Each row has a name. After each piece below comes the name of the row it's from, unless a question asks for something else. Each question is about the rows just above it. Places in a row count from 0.

Columns, left to right: Y E B X W S Z
<84>: -8.4; -33.8; -39.6; -1.6; -88.1; -58.6; -20.7
<162>: 33.6; 28.7; 29.4; -9.0; -8.6; -14.6; 29.4
<158>: -18.0; -23.6; -8.4; -17.6; -10.5; -11.9; -14.2
<25>: -65.2; -50.7; -30.6; 55.2; 14.6; 42.7; 53.6
<96>: -40.9; -43.6; -34.5; 36.0; 23.4; 43.9; -50.0
<161>: -65.2; -50.7; -30.6; 55.2; 14.6; 42.7; -41.3
<174>: -65.2; -50.7; -30.6; 11.5; 14.6; 42.7; -41.3
<177>: -18.0; -11.9; -8.4; -10.5; -14.2; -23.5; -17.6
-50.0; -41.3; -41.3; -17.6 is in which column, read top down?	Z
-10.5; -23.5; -18.0; -11.9; -8.4; -17.6; -14.2 is which row reordered?	<177>

Columns, left to right: H D Q A
<131>: 7.7; -9.4; -70.5; 34.5
<57>: -6.3; 52.8; 60.5; -4.2
<78>: -8.9; -11.5; 52.9; -36.9
<118>: -9.6; 54.9; 93.8; -20.4
<63>: -7.9; 49.0; 83.9; -17.7
<124>: -6.3; 52.8; -87.8; -4.2
<31>: -3.7; -32.9; 36.1; -39.3
<171>: -7.8; 83.9; 49.0; -17.7
<95>: -3.0; -29.4; 34.5; -37.6
<199>: -3.3; -27.5; 32.1; -34.2
-4.2; -39.3 is in which column, read top down?	A
-8.9; -9.6 is in which column, read top down?	H
Which row holds these entries in another order? -17.7; 83.9; 49.0; -7.9	<63>
Which column holds 52.9; 93.8; 83.9; -87.8; 36.1; 49.0; 34.5; 32.1 top down?	Q
Where does -7.9; 49.0; 83.9; -17.6 differ from <63>, and what was there?	3, -17.7

Columns, left to right: N T P C L R
<108>: 10.7; 12.5; -0.8; 20.2; -25.0; 29.6
<15>: -7.1; -36.3; 2.8; -44.2; 42.1; -45.6
<65>: -3.5; -85.3; -67.0; 44.3; 37.3; -15.2
<11>: -15.2; -67.0; 37.3; 44.3; -85.3; -3.4
44.3; -85.3; -3.4; -15.2; -67.0; 37.3 is which row reordered?	<11>
Put 29.6; -25.0; 20.2; -0.8; 12.5; 10.7 back in order: which row is it?	<108>
12.5; -36.3; -85.3 is in which column, read top down?	T
Put -36.3; 2.8; -44.2; 42.1; -45.6; -7.1 back in order: which row is it?	<15>

Columns, left to right: Zap Boda gagas Lefu tifiv suzu Napo fula Vadi gudu
<164>: -35.2; -0.1; -34.8; 26.5; 8.5; -25.6; 23.0; -81.4; -9.2; -14.8
<143>: -8.8; -15.1; -1.1; 0.3; 49.1; 37.7; -4.9; 34.3; 65.0; -9.2
<38>: 49.1; 0.3; 64.9; -15.1; 34.3; -8.8; -4.9; 37.7; -9.2; -1.1
<141>: 24.2; -7.6; -12.1; 46.0; -24.2; -35.1; -36.2; -29.4; 8.1; 15.9
<41>: 34.6; 3.3; -25.0; -18.2; -23.0; 15.9; -5.0; -30.6; -64.5; -1.8
<117>: 2.6; -3.4; 2.0; 34.1; 30.6; -54.0; 9.9; 10.8; 68.0; -13.8
<119>: -8.8; -15.1; -1.1; 0.3; 49.1; 37.7; -4.9; 34.3; -9.8; -24.3
Which column holds this, read top down? -35.2; -8.8; 49.1; 24.2	Zap
Changed <143>: -8.8; -15.2; -1.1; 0.3; 49.1; 37.7; -4.9; 34.3; 65.0; -9.2. Place and old value:	1, -15.1
Put -9.2; -8.8; -15.1; -1.1; 0.3; 49.1; 37.7; -4.9; 34.3; 65.0 back in order: which row is it?	<143>
One entry of <143> was changed: -8.8; -15.1; -1.1; 0.3; 49.1; 37.7; -4.9; 34.3; 65.0; -9.1. Where, and from what?	9, -9.2

